array([[ 19, -38,  18, -43],
       [  5,  -4, -62,  23],
       [-22,   3, -18,  30],
       [  3,  -2, -60,  18],
       [-17,   7, -33,  40],
       [ -2,   1,  -9,  24],
       [ -9, -25,  11,  -3],
       [-22,  26, -36,  47],
       [ 17, -20, -35, -11],
       [ 21, -37,  32, -35]])
The entry directly below 40 -> 24
The largest entry in the first row -> 19
The entry in the bottom-right corner: -35
The entry just right of -18 is 30
The smallest entry?
A: -62
The 2nd entry on the main diagonal -> -4
The second-last entry, reading row by row?
A: 32
The top entry of the column that holds the largest entry?
A: -43
The entry just left of -18 -> 3
The entry directly below the largest entry is -11
The entry just left of -3?
A: 11
The bottom-left entry?
A: 21
The third entry in reading order?
A: 18
The entry just left of 30 -> -18
The entry directly above -37?
A: -20
The entry just right of 1 is -9
The largest entry in the last column?
A: 47
The entry just left of 11?
A: -25
The 2nd entry, reading row by row?
A: -38
The first entry in the row that holds the largest entry -> -22
The entry directly above the largest entry: -3
The second largest entry?
A: 40
The 3rd entry from the end, reading row by row -> -37
The entry directly below -25 -> 26
The entry directly below -36?
A: -35
The entry directly above 30?
A: 23
The fifth entry in reading order?
A: 5
